Below is a small trained network, with its code and all its weights. Each question gives an input and a class and asks what happens when units are switched off, that is, made to give their printed mean instead of their output.

import numpy as np


def w(rows, s, z=0):
    codes = np.array(rows[::2]) - 128.0
    scale = np.full(codes.shape[1], s)
    scale[-1] = z or s
    return codes * scale


def f(y):
    return np.maximum(y, 0)


def log_softmax(a):
    a = a - a.max(-1, keepdims=True)
    return a - np.log(np.exp(a).sum(-1, keepdims=True))


def net(x, mask):
    res = np.array(x, float).reshape(1, 3) / 4 @ E
    y = f(res @ A[0][:, :-1].T + A[0][:, -1])
    res = res + np.where(mask, y, B[0][:, -1]) @ B[0][:, :-1]
    return log_softmax(res[-1] @ U[:, :-1].T + U[:, -1])


A, B = {}, {}
E = w([
[128,212,92,145,162,153,41,78,132],'x0',
[121,35,54,38,128,202,122,103,153],'x1',
[150,28,97,153,145,6,74,84,122],'x2',
],0.014)
A[0] = w([
[94,70,114,26,176,246,141,116,217,68],'neuron 1',
[100,201,109,162,185,213,38,49,168,53],'neuron 2',
[87,247,130,119,70,254,218,153,183,34],'neuron 3',
[146,87,71,66,116,210,141,63,191,11],'neuron 4',
[72,23,202,125,112,141,225,251,156,28],'neuron 5',
[70,129,74,217,161,190,56,95,111,2],'neuron 6',
[194,241,165,247,133,109,189,196,48,30],'neuron 7',
],0.0079,0.0074)
B[0] = w([
[71,108,181,171,198,119,221,164,171,232],'neuron 1',
[236,159,220,61,145,178,20,252,84,212],'neuron 2',
[199,49,78,254,63,87,103,7,201,252],'neuron 3',
[32,127,223,160,195,68,148,136,129,193],'neuron 4',
[246,147,159,145,173,230,44,229,58,221],'neuron 5',
[161,195,182,208,146,66,28,151,103,159],'neuron 6',
[28,117,199,71,217,67,159,148,150,240],'neuron 7',
],0.0081,0.014)
U = w([
[233,162,147,112,156,196,84,244,78,98],'0',
[3,145,169,130,187,124,143,161,152,97],'1',
[234,54,87,200,136,78,96,38,153,112],'2',
[153,167,104,90,121,150,159,155,159,251],'3',
[129,157,67,92,96,170,136,81,72,103],'4',
],0.011,0.023)

Each question gives the input, the list of numbers given to net, and the class t.
The units are the neurons (one row each of A and B). Each row of codes is followed by its name. A weight is (code - 128) times the scale printed after its matrix; where a second scale follows, it is the last column's (A, B and U).
mask holds one flag per neuron, in row order. A switched-off neuron (its flag False) gives its mean, the last column of its row in B, instead of its output. The means were averaged over made-up inputs and are rounded, as every weight is.
A unit's drop is (log p(t) with every unit on - log p(t) with that unit switched off) / (log p(t) with every unit on - log p(t) with every unit switched off).
The circuit of an input: a set's keep is (log p(t) with only the set's units on - log p(t) with every unit switched off) / (log p(t) with every unit on - log p(t) with every unit switched off). Starting from all 7 units, units are removed one at a time, each time the one whose removal leaves the highest keep (on an exact tie, the one counted first), for as long as the keep stays at least 0.8.
units of the circuit, in order: the units of the circuit, biggest drop first
unit that matters most: the unit with the biggest drop
top k neurons: the k neurons with the biggest drops, biggest first
drop of u: that unit's drop, to one decimal
input [-5,-3,2], class 0: unit that matters most : neuron 3
input [-6,4,6], class 0: top 2 neurons : [neuron 3; neuron 5]
input [2,4,0], class 1: top 4 neurons : [neuron 3; neuron 5; neuron 4; neuron 1]
input [-2,4,2], class 1: units of the circuit, in order : [neuron 3; neuron 2]
input [-6,-1,1], class 0: top 2 neurons : [neuron 5; neuron 3]
input [5,-6,0], class 1: top 2 neurons : [neuron 7; neuron 5]
input [4,5,-2], class 1: top 2 neurons : [neuron 5; neuron 4]
input [2,2,-1], class 3: units of the circuit, in order : [neuron 5; neuron 7; neuron 3; neuron 6]
input [-7,7,3], class 0: top 2 neurons : [neuron 5; neuron 7]
input [-6,-5,2], class 0: top 3 neurons : [neuron 5; neuron 3; neuron 1]
input [-4,5,-6], class 2: top 3 neurons : [neuron 3; neuron 7; neuron 2]
input [-2,5,-6], class 2: top 2 neurons : [neuron 3; neuron 7]
input [6,1,4], class 0: top 2 neurons : [neuron 3; neuron 2]
input [3,4,-4], class 1: units of the circuit, in order : [neuron 1]
input [-1,-1,2], class 3: top 4 neurons : [neuron 3; neuron 5; neuron 7; neuron 2]
input [-3,-3,3], class 3: top 2 neurons : [neuron 3; neuron 2]
input [1,8,7], class 1: top 2 neurons : [neuron 3; neuron 4]
input [0,-6,-2], class 1: drop of neuron 7 : 0.6
input [4,-6,-6], class 1: drop of neuron 4 : -0.2
input [-1,3,3], class 3: drop of neuron 6 : 0.1
input [-6,-2,3], class 0: units of the circuit, in order : [neuron 5]
